Below are the code and all the weights of a small trained network. Each question names an input and a target symbol and asks about switching units off, where a switched-off unit gives its printed mean instead of its output.

import numpy as np


def w(rows, s, z=0):
    codes = np.array(rows[::2]) - 128.0
    scale = np.full(codes.shape[1], s)
    scale[-1] = z or s
    return codes * scale


def norm(h):
    return h / np.sqrt((h * h).mean(-1, keepdims=True) + 1e-5)


def f(y):
    return y / 2 * (1 + np.tanh(0.7978845608 * (y + 0.044715 * y**3)))


def softmax(a):
    e = np.exp(a - a.max(-1, keepdims=True))
    return e / e.sum(-1, keepdims=True)


def log_softmax(a):
    a = a - a.max(-1, keepdims=True)
    return a - np.log(np.exp(a).sum(-1, keepdims=True))


def net(x, mask):
    ids = ['Ψζθξπω'.index(c) for c in x.split()]
    T = len(ids)
    res = E[ids] + P[:T]
    u = 0
    for l in range(3):
        r = norm(res)
        for j in range(2):
            rows = slice(3 * j, 3 * j + 3)
            q, k, v = (r @ M[l][rows].T for M in (Q, K, V))
            z = softmax(np.where(np.tri(T) > 0, q @ k.T / 3**0.5, -1e9)) @ v
            o = O[l][rows]
            res = res + np.where(mask[u + j], z, o[:, -1]) @ o[:, :-1]
        u += 2
        y = f(norm(res) @ A[l][:, :-1].T + A[l][:, -1])
        res = res + np.where(mask[u : u + 8], y, B[l][:, -1]) @ B[l][:, :-1]
        u += 8
    return log_softmax(norm(res)[-1] @ U[:, :-1].T + U[:, -1])


Q, K, V, O, A, B = {}, {}, {}, {}, {}, {}
E = w([
[119,111,113,60,130,91,205],'Ψ',
[105,136,115,39,194,217,170],'ζ',
[4,164,90,53,129,106,131],'θ',
[57,157,87,137,86,36,176],'ξ',
[21,192,105,154,152,207,131],'π',
[118,135,148,229,133,139,192],'ω',
],0.0013)
P = w([
[88,7,81,136,105,169,124],'0',
[105,71,80,135,174,102,101],'1',
[101,45,104,121,90,173,151],'2',
[106,98,96,128,178,103,116],'3',
[105,77,138,113,82,160,168],'4',
[112,119,107,127,174,94,128],'5',
[120,104,148,113,83,156,182],'6',
[124,140,112,128,173,99,137],'7',
[124,131,150,120,85,157,187],'8',
[136,162,121,129,175,98,136],'9',
[128,157,157,122,87,161,177],'10',
[148,182,149,127,175,92,141],'11',
[151,175,178,117,78,141,167],'12',
[159,201,169,120,151,104,148],'13',
],0.002)
Q[0] = w([
[206,69,120,113,165,132,22],'0.h1',
[220,66,153,120,124,97,3],'0.h1',
[109,150,146,128,120,157,172],'0.h1',
[72,171,110,112,134,162,154],'0.h2',
[159,163,178,177,99,157,81],'0.h2',
[165,152,174,126,120,144,93],'0.h2',
],0.005)
K[0] = w([
[91,2,91,128,104,117,131],'0.h1',
[88,7,86,123,124,155,85],'0.h1',
[149,186,129,141,142,100,124],'0.h1',
[154,96,133,156,125,113,147],'0.h2',
[167,109,114,56,150,113,123],'0.h2',
[138,143,94,95,154,95,99],'0.h2',
],0.0053)
V[0] = w([
[168,130,39,7,111,141,103],'0.h1',
[209,104,150,78,97,39,194],'0.h1',
[104,87,123,53,143,146,109],'0.h1',
[131,168,186,178,80,177,168],'0.h2',
[139,86,150,88,125,92,122],'0.h2',
[150,124,137,119,155,166,141],'0.h2',
],0.0014)
O[0] = w([
[124,195,213,171,120,108,139,115],'0.h1',
[4,154,234,106,144,154,113,1],'0.h1',
[128,161,75,169,103,117,178,246],'0.h1',
[151,191,212,111,105,130,81,7],'0.h2',
[155,95,91,145,120,142,114,123],'0.h2',
[104,116,130,116,101,122,107,108],'0.h2',
],0.0016,0.00044)
A[0] = w([
[123,112,147,148,164,95,123,1],'0.n1',
[163,86,191,158,20,83,168,72],'0.n2',
[134,134,96,168,171,113,52,4],'0.n3',
[211,128,158,123,122,255,137,167],'0.n4',
[126,131,124,129,129,128,135,79],'0.n5',
[193,110,52,145,155,106,96,41],'0.n6',
[102,100,180,128,144,121,115,186],'0.n7',
[184,88,192,113,119,119,165,194],'0.n8',
],0.0022,0.00058)
B[0] = w([
[143,108,139,105,77,126,137,63],'0.n1',
[71,137,106,79,188,234,74,112],'0.n2',
[130,153,143,135,126,149,107,1],'0.n3',
[72,128,92,127,87,4,140,94],'0.n4',
[122,123,134,127,128,125,125,124],'0.n5',
[109,167,201,121,105,131,125,38],'0.n6',
[153,144,95,132,105,140,140,126],'0.n7',
[72,174,70,125,99,157,130,136],'0.n8',
],0.0015,0.00058)
Q[1] = w([
[130,108,153,110,104,109,136],'1.h1',
[85,178,54,138,218,46,186],'1.h1',
[178,63,135,170,49,151,29],'1.h1',
[78,169,112,82,150,129,254],'1.h2',
[134,122,111,133,167,98,96],'1.h2',
[83,140,120,120,91,156,178],'1.h2',
],0.0094)
K[1] = w([
[110,138,95,97,140,156,88],'1.h1',
[135,189,170,163,116,132,139],'1.h1',
[115,58,70,124,142,139,120],'1.h1',
[121,254,198,123,126,121,122],'1.h2',
[73,98,55,165,77,169,107],'1.h2',
[178,232,207,119,196,91,143],'1.h2',
],0.0089)
V[1] = w([
[110,118,144,229,209,216,150],'1.h1',
[221,63,155,142,167,154,177],'1.h1',
[138,94,98,231,61,63,145],'1.h1',
[54,138,121,232,81,150,70],'1.h2',
[178,142,159,219,56,5,135],'1.h2',
[181,133,166,215,191,184,203],'1.h2',
],0.0024)
O[1] = w([
[122,170,157,56,71,97,159,225],'1.h1',
[59,179,153,124,132,32,90,99],'1.h1',
[81,160,207,96,173,193,136,173],'1.h1',
[130,179,156,114,95,127,225,80],'1.h2',
[99,93,156,77,197,141,193,7],'1.h2',
[2,43,116,129,60,175,138,156],'1.h2',
],0.0033,0.0015)
A[1] = w([
[190,109,119,196,141,69,29,82],'1.n1',
[114,131,145,131,142,73,155,114],'1.n2',
[87,185,252,100,115,80,89,5],'1.n3',
[72,141,97,89,116,131,116,109],'1.n4',
[132,79,140,104,56,135,123,184],'1.n5',
[183,173,145,153,208,100,125,87],'1.n6',
[94,108,124,145,204,121,73,154],'1.n7',
[112,169,108,179,112,163,154,131],'1.n8',
],0.0039,0.0016)
B[1] = w([
[6,131,219,25,122,74,109,76],'1.n1',
[141,100,99,82,53,169,76,153],'1.n2',
[96,157,128,101,217,142,235,92],'1.n3',
[214,98,166,160,155,198,190,247],'1.n4',
[55,140,74,237,194,137,105,217],'1.n5',
[140,25,90,194,171,232,93,104],'1.n6',
[81,123,46,165,77,220,233,118],'1.n7',
[189,45,103,46,154,54,102,228],'1.n8',
],0.002,0.0013)
Q[2] = w([
[45,180,76,85,80,113,137],'2.h1',
[196,73,211,169,186,90,123],'2.h1',
[187,101,211,141,172,98,124],'2.h1',
[140,10,119,186,91,83,4],'2.h2',
[206,159,9,81,103,177,181],'2.h2',
[53,96,200,203,129,57,47],'2.h2',
],0.0036)
K[2] = w([
[111,223,151,74,108,136,93],'2.h1',
[74,37,89,220,142,109,187],'2.h1',
[104,46,80,233,136,150,192],'2.h1',
[115,136,13,53,115,131,77],'2.h2',
[201,175,252,99,140,71,111],'2.h2',
[66,95,15,116,78,173,133],'2.h2',
],0.0036)
V[2] = w([
[79,121,116,222,182,137,163],'2.h1',
[181,102,235,145,157,182,46],'2.h1',
[165,89,106,146,117,244,134],'2.h1',
[129,199,141,26,147,228,129],'2.h2',
[192,153,111,248,170,201,139],'2.h2',
[98,81,77,113,178,146,104],'2.h2',
],0.0014)
O[2] = w([
[163,123,134,71,106,138,76,142],'2.h1',
[53,108,9,97,90,118,206,5],'2.h1',
[106,169,166,124,125,87,88,150],'2.h1',
[133,72,78,190,95,50,118,114],'2.h2',
[69,158,152,96,93,81,124,125],'2.h2',
[191,164,183,142,124,127,140,145],'2.h2',
],0.0016,0.0021)
A[2] = w([
[130,102,141,95,224,108,45,54],'2.n1',
[254,183,97,143,105,82,109,2],'2.n2',
[91,75,119,228,193,179,126,31],'2.n3',
[121,159,127,188,45,173,187,63],'2.n4',
[74,58,94,92,113,118,133,177],'2.n5',
[54,180,160,93,84,30,131,129],'2.n6',
[136,131,112,160,145,196,131,166],'2.n7',
[116,189,228,67,207,139,225,78],'2.n8',
],0.0034,0.00091)
B[2] = w([
[127,162,40,84,84,23,241,117],'2.n1',
[145,157,250,111,64,167,133,231],'2.n2',
[184,100,140,25,205,196,121,174],'2.n3',
[133,151,49,44,158,9,178,196],'2.n4',
[126,201,191,206,109,138,148,149],'2.n5',
[208,66,97,135,172,180,79,140],'2.n6',
[157,75,154,141,170,92,114,183],'2.n7',
[123,250,118,219,204,75,53,248],'2.n8',
],0.0024,0.0017)
U = w([
[191,56,118,60,221,183,118,186],'Ψ',
[91,63,69,183,74,148,14,104],'ζ',
[191,159,230,100,48,153,126,155],'θ',
[139,216,135,188,214,79,90,209],'ξ',
[137,144,36,71,87,34,197,91],'π',
[1,111,168,158,133,193,206,2],'ω',
],0.0048,0.00095)

Each question gives the input, a string of symbols that net reads in full, and the target symbol t.
The units are the heads (3 rows each of Q, K, V and O) and the neurons (one row each of A and B). Each row of codes is followed by its name. A weight is (code - 128) times the scale printed after its matrix; where a second scale follows, it is the last column's (O, A, B and U).
mask holds one flag per unit, layer by layer, with each layer's heads first. A switched-off unit (its flag False) gives its mean, the last column of its rows in O or B, instead of its output. The means were averaged over made-up inputs and are rounded, as every weight is.
A unit's drop is (log p(t) with every unit on - log p(t) with that unit switched off) / (log p(t) with every unit on - log p(t) with every unit switched off).
The circuit of an input: a set's keep is (log p(t) with only the set's units on - log p(t) with every unit switched off) / (log p(t) with every unit on - log p(t) with every unit switched off). Starting from the 12 units with the biggest drops (on a tie, the unit counted first), units are removed one at a time, each time the one whose removal leaves the highest keep (on an exact tie, the one counted first), for as long as the keep stays at least 0.8.
units of the circuit, in order: the units of the circuit, biggest drop first
unit that matters most: the unit with the biggest drop
top k neurons: the k neurons with the biggest drops, biggest first
top k neurons in layer l: the k neurons of layer l with the biggest drops, biggest first
heads that matter: for each layer, one digit per head in row order, 1 if its drop is at least 0.15 and else 0, layers parted by /
input ω Ψ π ω π Ψ ξ Ψ Ψ ξ Ψ, target ξ: unit that matters most : 1.h2
input π θ Ψ ω Ψ Ψ θ Ψ θ Ψ π Ψ ζ, target Ψ: heads that matter : 00 / 11 / 00
input ξ θ θ, target θ: units of the circuit, in order : 1.h2, 2.n2
input Ψ Ψ ξ ξ ω ζ Ψ θ Ψ π ω, target π: units of the circuit, in order : 1.h2, 2.n4
input Ψ ξ π Ψ π π Ψ ξ ξ ζ Ψ, target ζ: units of the circuit, in order : 1.h2, 1.n5
input π π ζ ω ω Ψ ω, target Ψ: top 2 neurons : 2.n3, 0.n4
input ζ π ω π θ ω Ψ, target ω: heads that matter : 00 / 01 / 00
input Ψ π ζ Ψ π Ψ Ψ ξ Ψ Ψ π π ξ, target π: heads that matter : 00 / 11 / 00
input Ψ Ψ ω Ψ π π π θ Ψ ζ π θ, target θ: units of the circuit, in order : 1.h1, 2.n2, 2.n8
input ω π π, target π: units of the circuit, in order : 2.n4, 1.h2
input Ψ ξ ω π Ψ θ ω Ψ Ψ ζ, target ζ: heads that matter : 10 / 11 / 00
input ξ ξ θ, target ξ: heads that matter : 00 / 01 / 00
input ω θ ω, target θ: top 2 neurons in layer 2 : 2.n2, 2.n8
input Ψ Ψ Ψ ω Ψ Ψ π ξ, target θ: heads that matter : 00 / 10 / 00
input ω π ζ ω ω ξ π π Ψ ζ θ π, target θ: heads that matter : 00 / 10 / 00
input θ π Ψ π ξ ζ θ Ψ π, target Ψ: heads that matter : 00 / 01 / 00
input ζ π π ζ ω Ψ π Ψ ξ ω ω ζ ω, target ζ: heads that matter : 10 / 01 / 00
input θ Ψ Ψ ω Ψ θ Ψ Ψ Ψ θ, target π: units of the circuit, in order : 2.n1, 1.h1, 2.n8
input ζ θ Ψ θ ζ ζ, target π: top neuron in layer 1 : 1.n1
input θ θ θ ξ π θ ω ξ ζ, target ξ: unit that matters most : 2.n8
input θ ω ζ, target ω: heads that matter : 00 / 11 / 00
input π θ θ Ψ ω π θ, target π: heads that matter : 00 / 00 / 00
input π π ζ Ψ Ψ Ψ Ψ Ψ π ω π ξ ζ π, target θ: top 2 neurons : 1.n8, 2.n2
input ξ Ψ π Ψ π π ζ π ζ, target π: heads that matter : 00 / 01 / 00
input ξ Ψ ζ θ ξ ζ π Ψ, target θ: heads that matter : 00 / 00 / 00
input Ψ ω ω, target ω: heads that matter : 00 / 11 / 00
input Ψ ω Ψ Ψ θ ξ ω Ψ π ω θ, target ω: units of the circuit, in order : 1.h2
input π Ψ π ξ, target θ: heads that matter : 00 / 01 / 00
input ω Ψ Ψ ξ ξ ω π Ψ ω ξ Ψ Ψ, target Ψ: top 2 neurons in layer 1 : 1.n6, 1.n7
input ω Ψ π ζ ξ ξ, target Ψ: top 2 neurons : 1.n6, 2.n3
